Below is a small trained network, with its code and all its weights. Each question gives an input and a target symbol and asks what happens when units are switched off, that is, made to give their printed mean instead of their output.

import numpy as np


def w(rows, s, z=0):
    codes = np.array(rows[::2]) - 128.0
    scale = np.full(codes.shape[1], s)
    scale[-1] = z or s
    return codes * scale


def f(y):
    return np.maximum(y, 0)


def softmax(a):
    e = np.exp(a - a.max(-1, keepdims=True))
    return e / e.sum(-1, keepdims=True)


def log_softmax(a):
    a = a - a.max(-1, keepdims=True)
    return a - np.log(np.exp(a).sum(-1, keepdims=True))


def net(x, mask):
    ids = ['αβγδεζθμξπστω'.index(c) for c in x.split()]
    T = len(ids)
    res = E[ids] + P[:T]
    r = res
    for j in range(3):
        rows = slice(2 * j, 2 * j + 2)
        q, k, v = (r @ M[0][rows].T for M in (Q, K, V))
        z = softmax(np.where(np.tri(T) > 0, q @ k.T / 2**0.5, -1e9)) @ v
        o = O[0][rows]
        res = res + np.where(mask[j], z, o[:, -1]) @ o[:, :-1]
    y = f(res @ A[0][:, :-1].T + A[0][:, -1])
    res = res + np.where(mask[3:7], y, B[0][:, -1]) @ B[0][:, :-1]
    return log_softmax(res[-1] @ U[:, :-1].T + U[:, -1])


Q, K, V, O, A, B = {}, {}, {}, {}, {}, {}
E = w([
[115,67,171,147,110,208],'α',
[204,102,172,189,153,184],'β',
[130,106,150,219,225,148],'γ',
[154,135,49,197,196,82],'δ',
[117,79,144,96,156,231],'ε',
[182,135,150,192,208,158],'ζ',
[111,104,28,90,170,146],'θ',
[160,112,90,254,103,35],'μ',
[104,129,167,220,148,126],'ξ',
[122,126,153,179,144,147],'π',
[45,105,153,180,138,148],'σ',
[209,57,53,117,194,177],'τ',
[151,37,80,158,98,147],'ω',
],0.0097)
P = w([
[101,188,156,93,101,175],'0',
[88,55,186,129,167,82],'1',
[109,188,120,120,96,197],'2',
[99,61,145,158,156,123],'3',
[120,194,91,142,85,214],'4',
[104,45,125,172,162,118],'5',
[128,201,64,160,81,234],'6',
[112,38,102,173,172,112],'7',
[135,208,38,184,71,254],'8',
[122,36,106,166,165,118],'9',
],0.0099)
Q[0] = w([
[150,52,200,44,178,1],'H0',
[104,62,138,142,117,121],'H0',
[140,44,162,62,153,25],'H1',
[95,76,95,210,151,199],'H1',
[161,184,129,61,84,77],'H2',
[152,185,138,106,157,128],'H2',
],0.03)
K[0] = w([
[104,166,255,119,163,159],'H0',
[68,103,140,158,83,163],'H0',
[89,164,205,168,145,209],'H1',
[118,123,17,216,108,212],'H1',
[112,77,206,72,158,59],'H2',
[162,121,115,79,131,66],'H2',
],0.024)
V[0] = w([
[151,159,218,185,178,178],'H0',
[108,146,104,91,253,195],'H0',
[2,84,159,150,35,149],'H1',
[240,58,199,106,65,204],'H1',
[133,4,136,193,164,119],'H2',
[210,166,166,193,123,83],'H2',
],0.022)
O[0] = w([
[44,90,129,95,64,140,255],'H0',
[100,133,101,37,179,175,220],'H0',
[167,97,22,140,230,165,183],'H1',
[188,92,232,137,149,219,147],'H1',
[170,87,129,88,247,8,58],'H2',
[47,116,176,163,175,133,95],'H2',
],0.015,0.0076)
A[0] = w([
[152,199,110,126,95,150,114],'N0',
[146,193,98,150,154,172,141],'N1',
[131,7,177,92,175,51,3],'N2',
[95,43,136,111,147,104,51],'N3',
],0.018,0.0025)
B[0] = w([
[119,170,153,158,186,106,220],'N0',
[148,80,127,91,90,100,254],'N1',
[168,218,114,4,121,165,186],'N2',
[114,59,121,189,160,82,238],'N3',
],0.017)
U = w([
[214,77,191,170,187,74,153],'α',
[134,157,213,130,195,139,190],'β',
[152,130,161,42,116,5,147],'γ',
[82,124,134,106,22,92,56],'δ',
[158,159,91,140,19,200,133],'ε',
[124,90,223,165,112,72,82],'ζ',
[88,229,59,155,146,175,255],'θ',
[103,103,168,138,212,62,44],'μ',
[155,129,124,253,157,80,229],'ξ',
[87,151,74,178,114,192,102],'π',
[132,147,33,116,62,111,25],'σ',
[132,152,150,79,3,103,138],'τ',
[148,198,69,120,187,202,79],'ω',
],0.0054,0.0039)

Each question gives the input, a string of symbols that net reads in full, and the target symbol t.
The units are the heads (2 rows each of Q, K, V and O) and the neurons (one row each of A and B). Each row of codes is followed by its name. A weight is (code - 128) times the scale printed after its matrix; where a second scale follows, it is the last column's (O, A, B and U).
mask holds one flag per unit, heads first, then neurons. A switched-off unit (its flag False) gives its mean, the last column of its rows in O or B, instead of its output. The means were averaged over made-up inputs and are rounded, as every weight is.
A unit's drop is (log p(t) with every unit on - log p(t) with that unit switched off) / (log p(t) with every unit on - log p(t) with every unit switched off).
The circuit of an input: a set's keep is (log p(t) with only the set's units on - log p(t) with every unit switched off) / (log p(t) with every unit on - log p(t) with every unit switched off). Starting from all 7 units, units are removed one at a time, each time the one whose removal leaves the highest keep (on an exact tie, the one counted first), for as long as the keep stays at least 0.8.
circuit, biggest first: the units of the circuit, biggest drop first
most important unit: the unit with the biggest drop
top k neurons: the k neurons with the biggest drops, biggest first
heads that matter: for each layer, one digit per head in row order, 1 if its drop is at least 0.15 and else 0, layers parted by /
input γ σ ε σ γ θ γ μ θ γ, target θ: most important unit -> H2
input ω ζ α, target α: circuit, biggest first -> [H0 H1]
input α θ α σ, target α: heads that matter -> 010
input ε θ θ γ, target θ: circuit, biggest first -> [N0 H2 H1]
input α τ α μ ζ, target ξ: heads that matter -> 100
input μ α τ ε, target τ: circuit, biggest first -> [H1 N0]
input ε α γ γ, target γ: circuit, biggest first -> [N2 H2]
input γ ε γ α δ σ, target δ: heads that matter -> 010
input α α ε γ ξ, target π: circuit, biggest first -> [H0 N1 N2]
input ω δ ζ θ β, target γ: circuit, biggest first -> [H0 N1]
input μ α δ γ γ δ, target γ: circuit, biggest first -> [H2 N2]
input τ α α θ ζ, target γ: circuit, biggest first -> [N1 H0]
input ω α γ θ γ ξ ω ε ω τ, target ω: heads that matter -> 011
input ξ ξ β α ε β γ μ, target γ: circuit, biggest first -> [H2 N2]
input τ α β α γ α ε α, target ε: circuit, biggest first -> [H2 N3]
input α β ξ γ θ ω γ α ε θ, target ε: heads that matter -> 011
input μ τ θ, target γ: circuit, biggest first -> [H0 N1]
input π α δ ζ θ μ γ, target ξ: top 2 neurons -> [N2 N0]
input ζ γ γ τ, target γ: most important unit -> N2
input μ α ζ α α π μ ε τ, target β: heads that matter -> 110
input α α δ ζ α, target θ: circuit, biggest first -> [H1 N0 N1 H0]
input γ α δ μ σ γ, target σ: most important unit -> H1
input σ τ σ σ γ θ α ε, target α: heads that matter -> 010
input ξ ε μ ζ σ ε, target σ: heads that matter -> 011
